Below is a small trained network, with its code and all its weights. Each question gives an input and a class and asks what happens when units are switched off, that is, made to give their printed mean instead of their output.

import numpy as np


def w(rows, s, z=0):
    codes = np.array(rows[::2]) - 128.0
    scale = np.full(codes.shape[1], s)
    scale[-1] = z or s
    return codes * scale


def f(y):
    return y / 2 * (1 + np.tanh(0.7978845608 * (y + 0.044715 * y**3)))


def log_softmax(a):
    a = a - a.max(-1, keepdims=True)
    return a - np.log(np.exp(a).sum(-1, keepdims=True))


def net(x, mask):
    res = np.array(x, float).reshape(1, 5) / 4 @ E
    y = f(res @ A[0][:, :-1].T + A[0][:, -1])
    res = res + np.where(mask, y, B[0][:, -1]) @ B[0][:, :-1]
    return log_softmax(res[-1] @ U[:, :-1].T + U[:, -1])


A, B = {}, {}
E = w([
[63,193,154,215],'x0',
[119,128,122,123],'x1',
[99,76,2,166],'x2',
[125,131,128,122],'x3',
[53,60,184,96],'x4',
],0.0084)
A[0] = w([
[80,115,140,140,35],'n1',
[144,167,191,102,64],'n2',
[59,71,176,122,91],'n3',
[158,94,119,107,14],'n4',
[211,213,88,131,48],'n5',
[72,92,58,215,118],'n6',
[120,120,171,89,12],'n7',
[129,141,104,134,8],'n8',
[119,137,153,214,61],'n9',
[84,76,4,65,203],'n10',
[115,195,151,49,44],'n11',
[162,105,159,170,222],'n12',
[93,155,140,161,28],'n13',
[110,197,133,195,34],'n14',
[87,133,146,210,76],'n15',
[63,128,143,170,38],'n16',
[170,58,91,177,120],'n17',
[176,196,70,116,53],'n18',
[109,198,156,63,117],'n19',
[97,150,133,240,92],'n20',
[92,44,189,137,99],'n21',
[46,73,157,114,106],'n22',
[53,159,135,173,52],'n23',
[60,111,170,150,161],'n24',
[75,88,66,161,42],'n25',
[164,110,97,88,36],'n26',
[154,181,180,78,35],'n27',
[109,157,145,255,202],'n28',
[89,65,77,169,200],'n29',
[80,64,155,130,48],'n30',
[186,207,104,136,90],'n31',
[173,205,100,146,121],'n32',
[140,186,161,65,37],'n33',
[105,90,116,47,2],'n34',
[222,50,110,90,101],'n35',
[122,82,76,154,18],'n36',
[229,63,133,86,74],'n37',
[99,84,184,123,53],'n38',
[144,141,133,129,13],'n39',
],0.01,0.0063)
B[0] = w([
[93,121,57,164,121],'n1',
[56,48,231,218,161],'n2',
[180,71,40,106,170],'n3',
[2,122,92,167,119],'n4',
[133,7,89,195,167],'n5',
[134,128,247,169,204],'n6',
[48,74,153,189,124],'n7',
[21,103,105,236,110],'n8',
[49,108,122,92,144],'n9',
[146,128,191,114,254],'n10',
[124,146,224,173,139],'n11',
[188,87,220,95,187],'n12',
[20,60,167,63,126],'n13',
[107,136,137,79,154],'n14',
[44,118,146,46,159],'n15',
[108,121,55,118,139],'n16',
[103,129,209,138,162],'n17',
[150,15,115,179,150],'n18',
[146,97,208,135,166],'n19',
[110,140,75,70,182],'n20',
[167,74,57,140,170],'n21',
[211,65,42,178,175],'n22',
[80,140,115,69,156],'n23',
[168,112,125,86,191],'n24',
[116,97,231,185,156],'n25',
[10,74,109,135,132],'n26',
[52,110,221,191,154],'n27',
[121,119,105,53,240],'n28',
[161,132,214,141,214],'n29',
[119,49,47,199,139],'n30',
[142,9,84,149,163],'n31',
[151,31,91,116,170],'n32',
[44,60,215,109,142],'n33',
[69,93,84,103,133],'n34',
[41,167,94,32,194],'n35',
[58,122,238,167,135],'n36',
[12,149,95,40,181],'n37',
[160,68,189,206,140],'n38',
[22,49,198,203,108],'n39',
],0.0081,0.0077)
U = w([
[115,105,250,185,28],'0',
[176,29,95,160,46],'1',
[56,140,121,49,29],'2',
[191,132,175,100,254],'3',
[185,133,172,110,253],'4',
[225,235,156,148,2],'5',
],0.011,0.0087)

Each question gives the input, the list of numbers given to net, and the class t.
The units are the neurons (one row each of A and B). Each row of codes is followed by its name. A weight is (code - 128) times the scale printed after its matrix; where a second scale follows, it is the last column's (A, B and U).
mask holds one flag per neuron, in row order. A switched-off neuron (its flag False) gives its mean, the last column of its row in B, instead of its output. The means were averaged over made-up inputs and are rounded, as every weight is.
A unit's drop is (log p(t) with every unit on - log p(t) with that unit switched off) / (log p(t) with every unit on - log p(t) with every unit switched off).
The circuit of an input: a set's keep is (log p(t) with only the set's units on - log p(t) with every unit switched off) / (log p(t) with every unit on - log p(t) with every unit switched off). Starting from the 12 units with the biggest drops (on a tie, the unit counted first), units are removed one at a time, each time the one whose removal leaves the highest keep (on an exact tie, the one counted first), for as long as the keep stays at least 0.8.
circuit, biggest first: the units of the circuit, biggest drop first
most important unit: the unit with the biggest drop
top k neurons: the k neurons with the biggest drops, biggest first
drop when u is switched off: that unit's drop, to one decimal
input [1,1,-7,0,1], class 0: most important unit -> n2
input [-6,1,-3,-3,-2], class 2: circuit, biggest first -> [n37, n35]
input [8,2,-7,-4,-6], class 2: top 2 neurons -> [n28, n20]
input [-7,2,-3,5,-7], class 1: circuit, biggest first -> [n5, n31]
input [-6,-6,-6,-1,-7], class 1: circuit, biggest first -> [n5, n31]
input [-8,4,4,-4,1], class 2: top 2 neurons -> [n35, n37]
input [8,6,7,2,0], class 2: top 4 neurons -> [n20, n28, n15, n23]
input [-7,-2,1,-4,-8], class 1: top 3 neurons -> [n5, n18, n31]
input [6,-2,8,6,-5], class 0: top 2 neurons -> [n6, n25]
input [0,-3,-7,-3,3], class 0: top 2 neurons -> [n2, n27]
input [4,-5,-8,5,-8], class 0: top 2 neurons -> [n27, n2]
input [2,-4,1,5,-5], class 1: drop when n5 is switched off -> 0.3
input [-5,0,-7,-4,-2], class 0: drop when n27 is switched off -> 0.2
input [5,3,8,1,-8], class 0: circuit, biggest first -> [n6]
input [-2,4,4,2,1], class 0: drop when n3 is switched off -> 0.3
